Table B holds the same points as the rows below and some others, measured another way and shuffled. Each row below is followed by which row of B it is.
B:
[[ 174   41  262  -73  209  368  229  198   68 -170 -192   37 -252 -179
   132  491  -59   81   48 -355 -135]
 [ -90  -41  352 -241 -171  149  651  238  150    5   -2  166 -257 -153
   157  -48    8  -48   36  156   67]
 [  26   59  -12   89  -59   -4  192  -79   -9  156  -44   38 -103  150
    10 -220 -146   27  176  258   23]
 [-193  -66  -43  164  115  153  -99  -94 -152 -143  150  -40 -364  107
    -9  -56   -2   65 -502  173 -316]
 [  63  158  -66  229  347  307 -210 -104 -122 -224 -174   33 -458   99
    50  367 -107  120 -181 -298 -466]
 [-404   44 -181  208  -15  -74    6  -90 -155  -92  266   28 -497  231
   -85 -364  128  -20 -468  352 -323]
 [-140  -77 -103  163  -62   77 -239 -273    5 -117   46  -32 -266  198
   -16 -250 -178  103 -225  146 -171]
 [  13  -79  -99  235  315  232 -109 -134 -250  -31   88  -71 -178  161
   -38  159 -133  105 -394  187 -339]
 [  48  330   24  189  193    2  191  294 -197   89  -73  -59 -256  -50
    -8  124  224   -5  133  -85  -47]
 [ 184   21   52   90  246  204 -115  175   48 -182  -86 -211  -51  -94
   -82  419    4  129  135 -429  -14]
 [  76  137 -236  337  243   32 -320 -111 -139  -35  -35 -168 -136  208
  -144   63  -66  120   41  -97 -164]
 [-172  287 -162  281  166 -107   36  173 -234    5  113  -81 -376  109
  -123  -85  275  -23 -112   58 -191]
 [ 171  218 -157  308  283   27 -108   12 -213  117  -83 -140  -70  137
   -95  116  -24   88  156  -18  -91]
 [  43   55  226 -131   22   76  716  314   31  143   10   96 -109  -93
    47   78   51  -61  204  180   83]
 [-121    0 -102  144 -121  -77 -101 -115   38  -19   71  -87 -159  169
   -81 -324  -60   59   13  152   14]
 [-143  -68  208  -83  -82  130  244  180   64 -131   96  -23 -269 -135
    55  -19   96   15 -181   15   -5]
 [  68   -9 -171  242  164  123  -47 -327 -165  116  -32   48 -130  320
   -13  -96 -311   92  -83  335 -264]
 [  16   -1  -35  170  -91  -21 -240  -70   -2   17    2 -200   -8   52
   -56 -221  -54  107   75   45  149]
 [  23  156   61   68  148   23  491  224 -171  196   36   39 -160   19
    -4   32   95  -44   63  252  -50]
 [-101  263  145  113    6   34  -21  328  -77 -132  -48 -141 -374 -225
    49   42  339   23  -47 -293   20]
 [-205  163 -206  227 -154 -234   51 -132  -80  158  100   14 -251  299
   -91 -551   10  -13   57  407  -30]
 [-147   28  209  -27 -156  -11  193  300   18  -47  102 -129 -187 -202
    15 -150  247    0  -65   13  175]
 [-112 -181   71  -37 -115   45  192  -13   78  -20  157  -36  -91   53
   -32 -201  -85   37 -117  256   35]
 [ -14   65 -109  255  198  181 -441 -116  -55 -263  -59 -144 -317   82
   -48  165  -47  153 -185 -309 -260]
 [ 219  177  280  -10 -122  -37   51  443  141   31 -166 -302  137 -358
   -11   79  216   64  557 -417  534]
 [   0    5  437 -114  -22  290   46  400   61 -276  -79 -164 -274 -465
   163  306  249   79 -182 -458  102]
 [ -99  -96  -75  114 -188  -49 -100 -220   52   41   72  -74  -67  187
   -47 -411 -175   73  -11  280   57]
 [ -79   92  188 -125  -78   31  606  244   91   53   16  127 -262  -38
    57  -68   77  -66  161  138   31]
 [ 199   56   -5  187   20  -16 -224   71  -20   73  -69 -301  147  -39
   -86  -29   -7  131  282 -128  271]
 [ 100  219   88   91  216   56  417  329 -183  161  -21  -29 -142  -70
     0  184  168  -27  133   60  -15]
 [ 169  315   15  248  271   -1 -143  438 -157  -43  -78 -347  -62 -207
  -126  338  353   76  239 -475  140]
 [-215  134   64   25  127  136  391  137  -80 -105   67  179 -557   47
    54   61  123  -48 -252   95 -357]
 [-198 -128   90   42 -193   -3   79  -10  -42   29  178  -83 -136    3
    11 -375   30   30 -257  359   75]
 [-124   21  141  -15 -196 -130  353  247    1  138  145  -94  -58  -77
   -27 -321  170  -35   76  281  261]
 [ -29  -85  329 -134    7  305  192  227  108 -237  -34  -22 -280 -254
   126  248   50   58 -168 -235  -37]
 [  48   20  223  -47  -40  216   45  103  121 -167 -145  -28 -241 -149
   112  129  -38   82   49 -260   15]
 [  37  -18 -216  200  254  -25  196  -26 -154  150  177  -88   28  284
  -211   -1  -90   29   24  327 -126]
 [ -92   -9  164  -10    1  279  -35  -17   83 -286  -88   56 -440  -66
   133  121  -64   89 -227 -223 -226]
 [ -29   77 -185  276  -32 -134 -224 -104  -91   99   61 -191  -25  187
  -136 -321  -23   83   85  168   80]
 [-150  -12 -262  251  -65 -115 -246 -271  -21    2  119 -102 -143  321
  -160 -395 -133   87  -52  250  -89]
 [ -54  218  -10  206  250  151   71  110 -247  -36  -18   15 -424   20
    48  153  128   24 -235   -3 -309]
 [-135   64  121   67  -38   39   93  183  -77  -45   72  -89 -268 -102
    27 -104  176   20 -168   40    6]
 [-165  155   65   59 -178 -156  394  141 -100  229   89   38 -215   36
    26 -429  148  -68   48  422  108]
 [ 312  -57   97  186  289  375 -454  -16  -54 -184 -198 -280   17 -134
    27  464 -160  233  -42 -451  -42]
 [   0  200 -223  377  320   71 -245  -73 -300  -13    6 -107 -292  192
   -81   83   27   86 -196   11 -324]
 [ -20  397 -133  301  244    1  -66  111 -203  -27  -97  -40 -418   89
   -38   96  180   26   52 -178 -237]
 [-149  -14 -143  179  239  132   63  -86 -154 -105  158   28 -355  217
   -77   57  -45   38 -358  175 -405]
 [  55  159 -238  384  310  101 -506 -132 -172 -157  -64 -194 -256  163
  -106  167  -29  150 -105 -259 -277]
 [ -19  195  337  -39 -146   88  216  352   15  -28 -131  -50 -284 -321
   178  -18  239    8   90 -176  190]
 [   3 -114   50   66  -90  130 -225 -130   94 -122  -26 -124  -99   22
    11 -104 -156  132  -45  -52   34]
 [-313  -29   28  -65 -257 -165  742   -2  -45  287  267  224 -243  227
     5 -621  -11 -134  -91  845  -12]
 [  48   68 -280  344  236   31 -383 -187 -133  -63   12 -180 -121  265
  -170   29 -116  136  -29  -51 -194]
 [ 170  326 -104  257  199  -92 -128  269  -47    1 -111 -263  -45  -22
  -167  183  195   65  442 -386  134]
 [  99  192   23  195  108   67 -368  197   21 -206 -134 -287 -156 -152
   -63  213  173  138  175 -560   89]
 [  87   34  215    2   16   66  208  317  -36   55   15 -181    7 -209
     5   81  150   35  106  -47  220]
 [-136  175 -139  258   65   31 -101 -167 -165   -9  -14   53 -417  218
    21 -202  -41   43 -181  164 -289]
 [ -76  156  418 -256 -235  -62  859  588  139  125   13   56 -173 -318
    99  -95  318 -123  339   68  351]
 [ 156  148   80   97   -2  -30  266  140 -100  277  -83  -66   48  -11
    16 -117  -12   16  320  200  205]
 [ -75  119 -111  230   14   -6 -360  -44   -6 -164  -11 -176 -251   76
   -85  -95   46  104  -29 -192  -59]
 [ -69   60  -34   35  180   77  534   59 -103   84   93  165 -284  193
   -28   35  -49  -49  -58  325 -267]
 [  66  127   70  131  261  176  213  164 -207   38  -29   -9 -234  -21
    41  221   64   30 -109   41 -180]
 [-167   54   63  -39  -86  -21  396  148   80  -18   99   68 -285   43
   -23 -149   71  -41   35  156  -27]
 [  23 -147  205  -94  -64   97  342  164   60   56   95  -75   39  -90
     6  -34  -25   30   31  185  169]
 [   8   37  174  -72   60  203  374  126   69  -71  -73  105 -293  -41
    78  159  -46   11   41  -42 -122]
 [-243  246  -23  -20 -252 -344  606  299  113  160  147   58 -240   91
  -128 -456  258 -130  388  273  199]
 [ 127   79 -135  261   66  -65 -193  -35  -89  120   -9 -232   82  131
  -139 -109  -56  103  220   49  121]
 [ 194   43   -3  230  134  103 -315   37  -89   -9  -85 -284   51  -43
   -50  129  -29  152   89 -189   97]
 [ 116   78  267  -74  106  283  232  215   95 -161 -183   28 -270 -189
   125  359    0   58  115 -338  -60]
 [  63 -118  -85  145  -70   -5 -139 -200   29   84   30 -141   93  177
   -84 -248 -230  109  110  213  115]
 [ -78  172   -6   93  181   21  470  189 -167  111   83   94 -303   96
   -28   36  114  -54  -37  240 -195]
 [ 239  -87  223  -49  238  317  250  208    7  -51  -73  -83    5 -153
    33  455  -90   88   61 -163  -12]
 [  13  185  121   30   41  112  131  176   66 -118 -136    1 -318  -84
    48  144   73   34  162 -266  -41]]
Rows of B count from 0, top down.

[-133 -227  174  -96  282  214  293   48 -164 -368  -62 -177  381   64
  102   94  496  215 -334  242 -103 -117  -81  183 -110  197  137]
32
[ 173 -199   77  -62 -165   48   83 -196    7 -307 -131  -10 -113    5
  -54   46   55  124 -119 -321 -116 -390   23  114   57   75 -145]
67
[-163  470  145   70  118   43  288 -237  103   39  156  180    7  -65
 -176  101  212  140 -162  374  129  -18  142   55 -209  -33  272]
65
[  60 -551  -72  -84 -558   12 -288   11   30 -269  -95  -14 -183 -324
  350  -66 -203  115  174 -290  -36  -83 -122  -27  114  -26 -373]
19
[  91 -287  -49  409   14  237 -132 -186   -6 -106 -290   32  194  -98
  -61   14   71  263  -58  -61 -135 -270  109 -166   94  -12   54]
35
[-135  374  169 -157 -176 -201  260 -256  112   39  232  180 -185 -160
  -42   24 -134   99  -10   93  191   92   15  -13  -83 -139  130]
69
[  -6 -296  -29  364  -62  265 -117 -173  -41 -158 -224   28  285 -164
  -10  -25   87  286  -79   33 -116 -178   16 -169  122   -9   72]
15
[  -2  -75   82 -219  -79 -351  266 -143   56  121   45  -63  -72 -120
  104   61 -421  116  226 -372  164  -72   -9 -135  -63  -21  -80]
47
[  81  426  127  -49  159 -299  302 -214  171  252   96  143 -331   31
 -108  168 -145   53   25  -35  188  -26  247  -42 -231 -155  185]
12
[ -93 -133   64 -105 -171  -40  -24   36   -3 -122   65   37 -104 -199
  296   12   20  124  -15  156   80  197  -66   -7  -60 -109   18]
61
[  11  -51  127 -145  -57   14  208 -126   -5 -249    1   -8  -16  -23
   -1   70  129  126 -141  -71  -17 -211   -5  123  -45   74  -27]
63
[-143 -118  111 -160   93 -254  249   -1  -46  100   61  -86  123 -131
  244   50 -221  178  103   -8  158  215  -76 -165  -84  -75  130]
55
[  22  169  171  -68  436 -111  278   45   -6   42   10  -10  -99  139
  112  202  261  110 -219  265   66  135  163   73 -282 -103  314]
2
[-175  151   79   78  193  -13  142   -5   51  126   75   59   56 -130
  123  106  120  152  -32  376  145  187   96  -52 -247  -75  229]
38
[-119  454  256  -15  681 -161  681 -200   -4  216   79  -39  262  216
 -243  225  168  191 -205  213  145  -70  194  -18 -312   51  470]
16
[   1    8  148   94  234   23  166 -103  -73  -88  -84   21  112   43
   41   75  176  226 -247  177  -33   62   44  -65  -12 -117  329]
17
[ -79  644  263 -224  283 -295  548 -222  115  177  251  132 -205   88
 -156  192   37   62 -133  185  236   49  177   81 -305  -94  320]
36
[ 132  199  112  121  190   40  126 -154   64  -52  -68  114 -181   96
  -96  138  245  117 -246  133  -26 -113  220   70 -126 -104  223]
28
[-132  -98   -8  200 -286 -100  -54 -259   47  137   -6  121  120 -354
   72  -91 -427  258  219  -75  115  113  -63 -385  153 -184   73]
31
[ 315 -606  -42  448 -302  293 -286 -365 -104 -416 -479   35  159  -62
 -137 -113  -59  329 -162 -502 -360 -495  -22 -235  495  -65  -54]
25
[-108 -188   94 -389  -34  236  121  286    1 -484  107 -132 -133  -38
  320  158  664  -16 -237  341   -6 -136  -26  561 -394  291 -252]
33
[  27 -277  -53  307  -39  117 -143 -108    7  -30 -200   38  113 -170
   87    6  -39  238   24    0  -43  -70   70 -204   50  -83   52]
41
[ 152   29  110   -5  -17  156  115 -165   39 -330  -89   62 -172   83
 -113  102  342   99 -291  -12 -118 -329  116  230  -56   49    9]
54
[-314  -51  117 -141   -6   93  202   38  -49 -173  142  -39  250 -197
  205   32  231  172  -86  370  103  132 -128   82 -164   94   72]
14
[-103 -304   89 -228 -279 -156   55  -22  -58 -164   50  -52   18 -229
  319  -52 -217  167   78 -125   71  147 -206  -92   84  -70  -61]
58
[  33 -514  -90  423    9  157 -117 -162  -67   -8 -331  -74  413 -180
   30  -28 -177  336  106 -212 -112 -221   14 -360  171    8   21]
37
[  95  -19   -5   10 -330 -493 -136 -161  130  347   35  178 -445 -302
  285  -28 -748  120  365 -301  234  363   31 -431   97 -464   47]
45
[ 184   -3   98  157  283  186  405 -384   40 -190 -246  -84  246  219
 -494  170  227  192 -202 -380 -172 -858  235  136  -68  332  -41]
43
[  79  159  160  206  314  233  225 -222  -30 -220 -132   67  115  170
 -228  124  473  209 -428  217 -137 -256  169  102  -55   13  317]
62
[-227   54   98  -89  488   72  208  335   -8   33  101 -100   82  -11
  347  225  521   94 -158  693  150  302  119  200 -529   54  230]
50
[  35 -273   -2  178  -56 -175   44 -230    0  156 -162  -20  165 -171
   44  -19 -466  262  220 -353   38  -70   -2 -384  141 -116   45]
23
